Where the symbols take the points:
w692 § w754
w692 ! w628
w262 § w527
w262 ! w251
w155 § w390
w155 ! w685
w546 § w262
w546 ! w282
w685 § w546
w685 ! w155
w780 § w685
w780 ! w390
w754 § w470
w754 ! w770
w47 § w744
w47 ! w764
w282 § w155
w282 ! w546
w92 § w780
w92 ! w580
w390 § w580
w390 ! w780
w895 § w884
w895 ! w484
w241 § w251
w241 ! w527
w436 § w823
w436 ! w555
w105 § w497
w105 ! w18
w66 § w105
w66 ! w723
w823 § w92
w823 ! w887
w764 § w66
w764 ! w47
w723 § w47
w723 ! w66
w884 § w213
w884 ! w192
w198 § w692
w198 ! w309
w527 § w50
w527 ! w241
w143 § w895
w143 ! w480
w628 § w309
w628 ! w692
w192 § w484
w192 ! w884
w744 § w198
w744 ! w545
w580 § w887
w580 ! w92
w497 § w241
w497 ! w50
w50 § w18
w50 ! w497
w484 § w480
w484 ! w895
w770 § w628
w770 ! w754
w545 § w764
w545 ! w744
w480 § w436
w480 ! w143
w470 § w192
w470 ! w213
w251 § w282
w251 ! w262
w309 § w545
w309 ! w198
w18 § w723
w18 ! w105
w555 § w143
w555 ! w436
w213 § w770
w213 ! w470
w887 § w555
w887 ! w823

The rows follow the links: the fewer symbols apart two points are, the more alike their rows tend to be.

Each row is also shifted at random along 5 hidden directions that mean nothing.

Each row, then its point:
[ -88, -120,  -70,  142, -346, -152,   18,  153,  -13, -404, -276, -142,  -71,  -22,   87,  171, -152, -250,   26,   40, -208,   -8, -535, -243, -502, -119, -250,  387,  232,   92,  -74, -479,   -9,  236,  511,  319,   90, -108, -104, -321,  158,  462, -198,   -5, -159,  117]; point w105
[ -38,  149, -186,  189,   13,  111, -381,  -64,   -9, -228, -285, -151,    3,  220,  331,  -77, -108,  -86, -170,  -33, -238,  -83, -222,   -8, -268, -167,  -40,  123,   81,   87,   -1,  144, -245,  212,  527,  400,  -62, -146,  -88, -387,   41,  341,  -32,  184, -299, -168]; point w744
[  -7,  -54,    2,  -55,  123,  161,   55, -145,   16, -114,  -72,   -2,  259,  -23,   18,   31,  110,   73,  186,  -34,  126,  -48,  110,  -41,   83,  102,  160, -138, -123, -341,  211, -274,  -70, -136, -168, -315,  287, -250,  298,  468,  -10,  -30,   17, -287,  177,  238]; point w555
[-109, -193,  184, -247, -290, -298,  661,  -25,   63,    6,   99,  -85, -357, -599,   17,  234,  134,  125,  -37,  -23, -291,  268,  287,  -65, -393,  148, -184,  487,   65,   97, -470,  143,  161,   -6, -382, -100, -399,  781,   58, -345,   25, -420, -325,  -48,   -4, -119]; point w527
[ -19,  -96,  -46,   69, -100,   10,  301,  -89, -363,  364,  178,  101, -230, -557,   95,  -95, -117,  125,  534, -100,  136,  355,   97,  464,   17,   41,  178, -397,   -2,   17, -335, -142,  198,  -81, -536, -352, -496,  -28,  575,  375,  -94, -144,  -24,  185, -139, -171]; point w282
[ -19,   -2,   17,  112,  -23,  289,  -75,  -69, -157, -523, -279, -104,    1,   97,  256,  -28,  -29, -174,  250,  195,   44, -205, -617, -163, -271, -181,  -95,  -20,  -45,   63,  -52, -491, -208,  229,  207,  274,   18, -454,  194,  151,  153,  545,  252,  -43, -281,   86]; point w390
[ 157,  162, -209,   94,  -87,  106,  151,  411,   54,  -47,  -40,  166,  120,   40, -140, -190,  -66,   92,  146,  -55,  158,  137,  122,  124,   74,  -14,  147, -145,   74,  -10,   73,  -43,  295,  -64,  -28, -110,  -34,   55,   47,  129,   26,  -22,    1,  -14,   33,   46]; point w545
[ -18,  -17, -114,    3,    9,  -35,  212,   93,  112, -188,  -73, -310, -122,  133,  141,  -59,   95, -113, -595,  232,  -74,  -13,   41, -191, -305,  137,  -91,  367, -111,  201, -270,   37, -171,  300,   92,  528, -157,  297,    9, -398,  328,  231, -127,   75, -157,  -21]; point w723
[ -75,  -34,  255, -303,   88,  -84,  154, -358,  -42,  116,  151,  119,   85, -155,  -19,  377,  373,  349,  395,  -92, -357,  -31,  523,   76,   72,  178,   29,  -57,  187, -358,  118,  502,    1, -250, -402, -583,   13,  439,  -33,  161, -205, -724, -113, -194,  391,  117]; point w895
[  -1, -327,  -37, -186,  -37, -117,  500,  -24,   83,  184,  118, -234,  224,   87, -271,  273,  351, -288, -148,  391,  494, -150,   36, -109,   74,  582,  -31, -169, -288, -291,   33, -665, -109,   79, -548, -175,  429,  -37,  511,  683,  306,   92,   26, -497,  417,  454]; point w192
[  23,  -65,  169, -143, -139,  -38,   54, -215,  -82,  -43,    5,   68, -137,  -38,   -2,  150,   91, -138,  376,  178,   58, -117, -368,   65,  -59,   21, -146, -131,    8,  -32,  -90, -186, -132,   12, -200,  -31,   16,  -18,   89,  105,  -42,   42,  250, -107,   32, -113]; point w484
[  56,  -87,  202, -237, -317, -183,  629,  236,  411, -104,   30, -186, -124,  -77,   39,  -61,  221,    5, -852,  304,   42,   25,  379, -457, -312,  246, -120,  556, -421, -237,  -56,  -47, -227,   85, -398,  -82,    2,  669, -125,  -86,  231, -277,  -20, -461,  258,  -42]; point w92
[ 190,  199,  -76,  -60,  357,   68,  -73,  222,  192,  191,  221,   67,  244,  507, -330,  -73,  221,   26, -425,  140,  149, -179,  451,  -89,  476,  178,   73,  -77,  -64,   94,  230,  492,   63,  -16,  -63,   58,  189,  208, -286,   17,  120, -210,  110,  -10,  298,  187]; point w628
[-185, -175,   20,  -75, -195, -207, -150, -261,  120,   38, -164, -311, -128,   88,  244,  142,   37, -258, -488,   59, -143, -131, -274, -186, -324,  117, -229,  216,  -95,  -49,   15, -139, -415,  190,  232,  290,  210,  -22,  -12, -246,   73,  266, -100, -135,  -79, -149]; point w754
[-134, -157,  -81,  198,  180, -148, -320,  -11,  -62,  114,   32, -249,   15,  372, -111,   97,    6, -284, -555,  249,  -25, -239, -217, -332,  -77,  107,  -87,  250,   32,  157,   41,  -95,  -75,  300,  385,  451,  256, -230, -217, -192,  300,  348, -172,  217,  -66,  297]; point w241

Start here and follow the symbols in turn, left to right. Where do you end up?
Answers are names.
[-139, -163,   -7,  112,   30,  -75,  -12,  -90, -208,   47,   61, -134,  -95,  -29,  -11,  128,   14, -126,   61,  168,  -21,  -12, -131,  -65, -143,   53,  -48,   42,   93,  103, -161, -166,   19,  176,  -67,  106,  -90,  -83,  170,   84,  142,  148,  -36,  187,  -64,  152]
§ ! § !: w251
[  66,   96,  182,  -88,   65, -116, -363, -150,  118,  527,  243,   55, -319,   88,   63, -361, -151,  -43, -662,    6,  152,  -63,   89,  159,  307,  -62,  -43, -114, -346,  202,  -13,  523, -256,  -59, -151,  122, -116,   46, -351, -201, -212, -157,  293,  142, -117, -659]
§ ! § !: w480
[ -67,  -47, -110,  262, -213, -194, -349,   23, -195,  192,  -60,   82, -292, -286,   66, -169, -546, -182,   39, -309,  -21,  265, -562,  274, -173, -337,  -90,    7,  116,  325, -129, -213,  124,  -10,  446,  256, -190, -358,  -91, -365, -223,  372, -138,  388, -455, -430]
! ! § § § §: w155
[ -25,  114,  282, -192,   -5,  -35, -343, -319,  -64,  -72,  -31,  279, -193, -156,   80,  118, -125,  100,  506, -313, -313,   19, -327,  234,   41, -354, -254,  -62,  244,  217,  -23,  324,   17, -201,  250,  -32,  -54,  -28, -342, -401, -468, -149,  157,   91, -146, -409]
! ! § ! § ! §: w213
[ -86, -205,  -14, -161,  -61, -271,  102, -255,   51,  665,  171, -181,  -99, -224,   31,  -21,    4,  -81, -447,  -83,  153,  164,  304,  228,   71,  359,  108, -151, -297, -173,  -31,   14, -161,  -96, -371, -213,   43,  119,  230,  194,  -64, -176, -105, -164,  116, -220]
§ ! § § § !: w692
[-120,   41,  196,  -39, -216,  -73,  -25, -373, -302,  237,   75,   63, -553, -529,  507, -140,  -72,  310,  299, -148, -418,  216,  125,  364, -264, -203,   74,  -53,   62,  125, -411,  686, -104,  -62, -262, -137, -843,  420,  -15, -343, -296, -379,  119,  404, -365, -735]
§ § § § §: w143
[-116,   25,  202,  -27, -239,   99, -160, -254,   59, -399, -292,  -99, -251, -128,  450, -155, -201,  -86,  -98,  -73, -173,  -25, -519,  -52, -403, -315, -193,  227, -145,   31, -111, -242, -362,   91,  295,  175,  -96, -202,  -67, -341, -146,  318,  166,  -55, -379, -438]
! ! § ! § § !: w580
[ -62,  -68,  206, -119, -482, -249,   57,    0,   56, -119,  -69,  121, -578, -682,  112, -135, -533, -106, -103, -416, -169,  423, -568,  172, -447, -451, -398,  466,   54,  478, -491, -226,  104,  -63,  328,  274, -387,  130, -239, -851, -300,  159, -140,  174, -562, -765]
! ! ! § § § §: w580
[  53,  212, -389,  279,  618,  320, -290,   45, -281,  257,  141,   59,  532,  392,  -97,    6,  237,  298,  318,  -14,   18, -125,  719,  155,  524,  168,  459, -543,  193, -116,  329,  573,  220,  -79,  -89, -197,   -6, -155,  157,  478,  101, -253,  -42,  293,  242,  540]
§ § ! § § § !: w723
[ 134,  140, -317,  233,   84,  156,  -54,  426,  -29,   -4,   -7,  154,  393,  236, -252, -142,  -88,   91,  223,  -58,  176,   42,  230,   54,  249,   22,  233, -263,   84, -102,  315,  -77,  337,  -67,  133, -155,  152, -205,   52,  325,  109,   37,  -64,   11,  205,  334]
! ! § § !: w18
[  54,  117, -255,  302,   76,  173, -125,  269, -268, -243, -141,  278,  428,  159, -174,  212,  -34,  210, 1012, -101, -165,  -62,  -20,   87,  145, -120,  258, -317,  522, -169,  349,  -70,  456,  -99,  294, -316,  122, -326,   45,  364,   43,   21,  -66,  107,  248,  571]
§ ! § § ! ! !: w764
[ 166,  122,   27,  178,   97,  211, -283,  229,   80, -338, -102,  206,  288,  288, -178, -108, -138,   -1,   98,  -35,   72, -148, -224, -225,  173, -265,   12,    2,   72,  -78,  371, -238,  126,  -58,  395,   12,  314, -409, -309,   92,   -3,  193,  113,  -61,   38,  212]
§ § ! §: w155
[  28, -184,  -46, -100,   49, -126,  421,  313,  227,  312,  239,   60,  195, -222, -347, -131, -177,  -75, -450,  -85,  455,  281,  442,  -19,  257,  221,   97,   29, -269,  -86,   41, -415,  284, -169, -347, -295,  168,   57,  192,  336,   59, -187, -273, -164,  182,  230]
§ ! ! § ! §: w251
